Below is a small trained network, with its code and all its weights. Each question gives an input and a target symbol and asks what happens when units are switched off, that is, made to give their printed mean instead of their output.

import numpy as np


def w(rows, s, z=0):
    codes = np.array(rows[::2]) - 128.0
    scale = np.full(codes.shape[1], s)
    scale[-1] = z or s
    return codes * scale


def norm(h):
    return h / np.sqrt((h * h).mean(-1, keepdims=True) + 1e-5)


def f(y):
    return y / 2 * (1 + np.tanh(0.7978845608 * (y + 0.044715 * y**3)))


def softmax(a):
    e = np.exp(a - a.max(-1, keepdims=True))
    return e / e.sum(-1, keepdims=True)


def log_softmax(a):
    a = a - a.max(-1, keepdims=True)
    return a - np.log(np.exp(a).sum(-1, keepdims=True))


def net(x, mask):
    ids = ['αβηθλξτ'.index(c) for c in x.split()]
    T = len(ids)
    res = E[ids] + P[:T]
    u = 0
    for l in range(3):
        q, k, v = (norm(res) @ M[l].T for M in (Q, K, V))
        z = softmax(np.where(np.tri(T) > 0, q @ k.T / 4**0.5, -1e9)) @ v
        res = res + np.where(mask[u], z, O[l][:, -1]) @ O[l][:, :-1]
        u += 1
        y = f(norm(res) @ A[l][:, :-1].T + A[l][:, -1])
        res = res + np.where(mask[u : u + 4], y, B[l][:, -1]) @ B[l][:, :-1]
        u += 4
    return log_softmax(norm(res)[-1] @ U[:, :-1].T + U[:, -1])


Q, K, V, O, A, B = {}, {}, {}, {}, {}, {}
E = w([
[154,124,101,106,123],'α',
[196,89,68,159,64],'β',
[128,99,116,207,128],'η',
[138,65,130,131,143],'θ',
[178,96,101,49,2],'λ',
[158,10,127,136,78],'ξ',
[197,132,130,182,80],'τ',
],0.0098)
P = w([
[84,144,91,136,113],'0',
[113,166,147,162,254],'1',
[192,88,152,112,170],'2',
[91,79,159,193,114],'3',
[113,167,87,57,203],'4',
[139,220,102,96,133],'5',
[133,169,159,59,155],'6',
[193,52,114,134,177],'7',
[202,133,92,85,168],'8',
],0.0099)
Q[0] = w([
[54,72,255,154,126],'L0H1',
[139,75,101,137,190],'L0H1',
[79,113,67,135,116],'L0H1',
[162,146,69,207,54],'L0H1',
],0.0099)
K[0] = w([
[51,132,45,145,232],'L0H1',
[254,207,155,105,62],'L0H1',
[225,101,178,198,207],'L0H1',
[91,190,213,203,113],'L0H1',
],0.007)
V[0] = w([
[123,149,167,82,164],'L0H1',
[52,95,104,77,162],'L0H1',
[102,159,211,170,50],'L0H1',
[58,1,145,70,207],'L0H1',
],0.0066)
O[0] = w([
[111,106,125,144,96,4],'L0H1',
[118,154,120,244,66,40],'L0H1',
[77,86,156,150,136,49],'L0H1',
[172,148,93,163,110,128],'L0H1',
],0.011,0.0025)
A[0] = w([
[158,194,117,86,37,10],'L0N1',
[212,178,254,108,116,97],'L0N2',
[83,133,179,34,114,208],'L0N3',
[62,92,97,110,78,55],'L0N4',
],0.0056,0.0012)
B[0] = w([
[162,165,110,192,239,184],'L0N1',
[36,1,44,179,125,250],'L0N2',
[55,139,216,233,207,221],'L0N3',
[45,125,171,41,208,77],'L0N4',
],0.0057,0.0014)
Q[1] = w([
[13,199,132,159,3],'L1H1',
[228,180,178,154,182],'L1H1',
[125,89,53,181,73],'L1H1',
[216,75,115,11,236],'L1H1',
],0.0051)
K[1] = w([
[199,48,216,75,166],'L1H1',
[27,32,118,92,2],'L1H1',
[78,144,80,96,199],'L1H1',
[30,70,22,41,120],'L1H1',
],0.0059)
V[1] = w([
[96,135,157,251,134],'L1H1',
[198,48,101,157,103],'L1H1',
[163,250,118,149,185],'L1H1',
[44,99,160,148,72],'L1H1',
],0.011)
O[1] = w([
[107,111,112,2,44,105],'L1H1',
[176,66,64,112,215,255],'L1H1',
[185,204,159,90,100,108],'L1H1',
[126,117,69,135,52,52],'L1H1',
],0.0087,0.0068)
A[1] = w([
[45,201,70,242,143,91],'L1N1',
[159,46,2,163,177,144],'L1N2',
[200,56,102,29,168,230],'L1N3',
[124,199,12,160,132,252],'L1N4',
],0.0068,0.0019)
B[1] = w([
[174,33,39,170,68,127],'L1N1',
[157,160,27,81,207,247],'L1N2',
[39,160,128,124,136,255],'L1N3',
[117,2,180,139,70,150],'L1N4',
],0.0085,0.0094)
Q[2] = w([
[55,115,236,129,158],'L2H1',
[130,198,206,195,3],'L2H1',
[81,66,159,248,246],'L2H1',
[85,45,205,224,69],'L2H1',
],0.0054)
K[2] = w([
[107,136,88,133,117],'L2H1',
[98,14,97,113,254],'L2H1',
[72,201,145,116,73],'L2H1',
[145,138,179,84,223],'L2H1',
],0.0087)
V[2] = w([
[66,55,188,97,176],'L2H1',
[117,140,66,54,127],'L2H1',
[167,2,50,218,18],'L2H1',
[53,106,140,108,103],'L2H1',
],0.0077)
O[2] = w([
[11,162,66,178,135,150],'L2H1',
[174,98,81,55,133,252],'L2H1',
[149,1,197,124,131,141],'L2H1',
[79,107,78,106,47,96],'L2H1',
],0.0089,0.003)
A[2] = w([
[69,80,17,22,97,180],'L2N1',
[63,119,69,191,133,4],'L2N2',
[32,124,55,194,130,90],'L2N3',
[2,178,60,184,137,179],'L2N4',
],0.0099,0.0017)
B[2] = w([
[78,249,111,174,82,254],'L2N1',
[153,117,182,126,153,155],'L2N2',
[132,133,138,2,215,177],'L2N3',
[172,97,162,68,171,194],'L2N4',
],0.0098,0.0082)
U = w([
[187,216,185,155,119,152],'α',
[76,145,194,254,194,89],'β',
[75,145,137,146,67,251],'η',
[204,102,154,65,106,72],'θ',
[91,72,158,188,117,237],'λ',
[119,102,13,157,173,74],'ξ',
[7,126,217,76,186,76],'τ',
],0.0079,0.003)

Each question gives the input, a string of symbols that net reads in full, and the target symbol t.
The units are the heads (4 rows each of Q, K, V and O) and the neurons (one row each of A and B). Each row of codes is followed by its name. A weight is (code - 128) times the scale printed after its matrix; where a second scale follows, it is the last column's (O, A, B and U).
mask holds one flag per unit, layer by layer, with each layer's heads first. A switched-off unit (its flag False) gives its mean, the last column of its rows in O or B, instead of its output. The means were averaged over made-up inputs and are rounded, as every weight is.
A unit's drop is (log p(t) with every unit on - log p(t) with that unit switched off) / (log p(t) with every unit on - log p(t) with every unit switched off).
The circuit of an input: a set's keep is (log p(t) with only the set's units on - log p(t) with every unit switched off) / (log p(t) with every unit on - log p(t) with every unit switched off). Starting from the 12 units with the biggest drops (on a tie, the unit counted first), units are removed one at a time, each time the one whose removal leaves the highest keep (on an exact tie, the one counted first), for as long as the keep stays at least 0.8.
units of the circuit, in order: the units of the circuit, biggest drop first
unit that matters most: the unit with the biggest drop
k most important neurons: the k neurons with the biggest drops, biggest first
k most important neurons of layer l: the k neurons of layer l with the biggest drops, biggest first
input τ θ λ ξ β, target τ: 3 most important neurons : L2N3, L0N3, L2N4
input θ θ η ξ, target θ: units of the circuit, in order : L2H1, L0H1, L1H1
input θ τ η β, target θ: unit that matters most : L2H1
input τ τ τ ξ β λ, target τ: units of the circuit, in order : L0H1, L1N2, L0N3
input τ α α, target τ: units of the circuit, in order : L0H1, L1H1, L0N3
input θ ξ ξ, target θ: units of the circuit, in order : L0H1, L2H1, L1H1
input α θ ξ θ τ ξ α β, target α: units of the circuit, in order : L1H1, L2H1, L0N2
input α ξ θ, target α: units of the circuit, in order : L1H1, L0H1, L1N2
input β ξ ξ λ τ θ α η α, target β: 3 most important neurons of layer 1 : L1N2, L1N3, L1N1
input θ ξ α η, target θ: 2 most important neurons : L0N2, L1N4
input α ξ α λ, target α: units of the circuit, in order : L1H1, L2H1, L0N2
input θ α ξ λ α θ λ β, target θ: units of the circuit, in order : L0H1, L2H1, L1H1
input τ θ ξ λ λ ξ ξ ξ, target τ: 2 most important neurons of layer 1 : L1N2, L1N1
input λ ξ τ, target λ: units of the circuit, in order : L1H1, L2H1, L0H1, L0N3
input η ξ λ α θ λ α ξ η, target η: most important neuron of layer 0 : L0N2
input η ξ α, target η: 2 most important neurons : L2N1, L1N2
input η τ β τ ξ ξ τ τ ξ, target η: 3 most important neurons : L2N1, L0N3, L0N2
input τ ξ ξ τ ξ η, target τ: units of the circuit, in order : L0H1, L1N2
input τ α θ, target τ: units of the circuit, in order : L0H1, L1H1, L0N3
input η α ξ β ξ ξ η α, target η: most important neuron of layer 0 : L0N2
input τ λ α ξ ξ η τ α, target τ: 2 most important neurons : L0N3, L1N2
input θ β η η τ τ α, target θ: 2 most important neurons : L0N2, L2N1
input τ β ξ α ξ λ ξ τ, target τ: 2 most important neurons of layer 0 : L0N3, L0N1
input λ θ τ τ τ ξ ξ τ, target λ: 2 most important neurons : L1N1, L0N3
input τ τ τ ξ α ξ α ξ, target τ: 2 most important neurons : L0N3, L1N2
input λ α ξ ξ ξ, target λ: 2 most important neurons of layer 1 : L1N1, L1N4
input β τ α, target β: most important neuron : L0N2
input β ξ τ ξ θ η η τ λ, target β: 2 most important neurons of layer 2 : L2N3, L2N4
input τ β ξ τ ξ β, target τ: 2 most important neurons : L1N2, L0N3
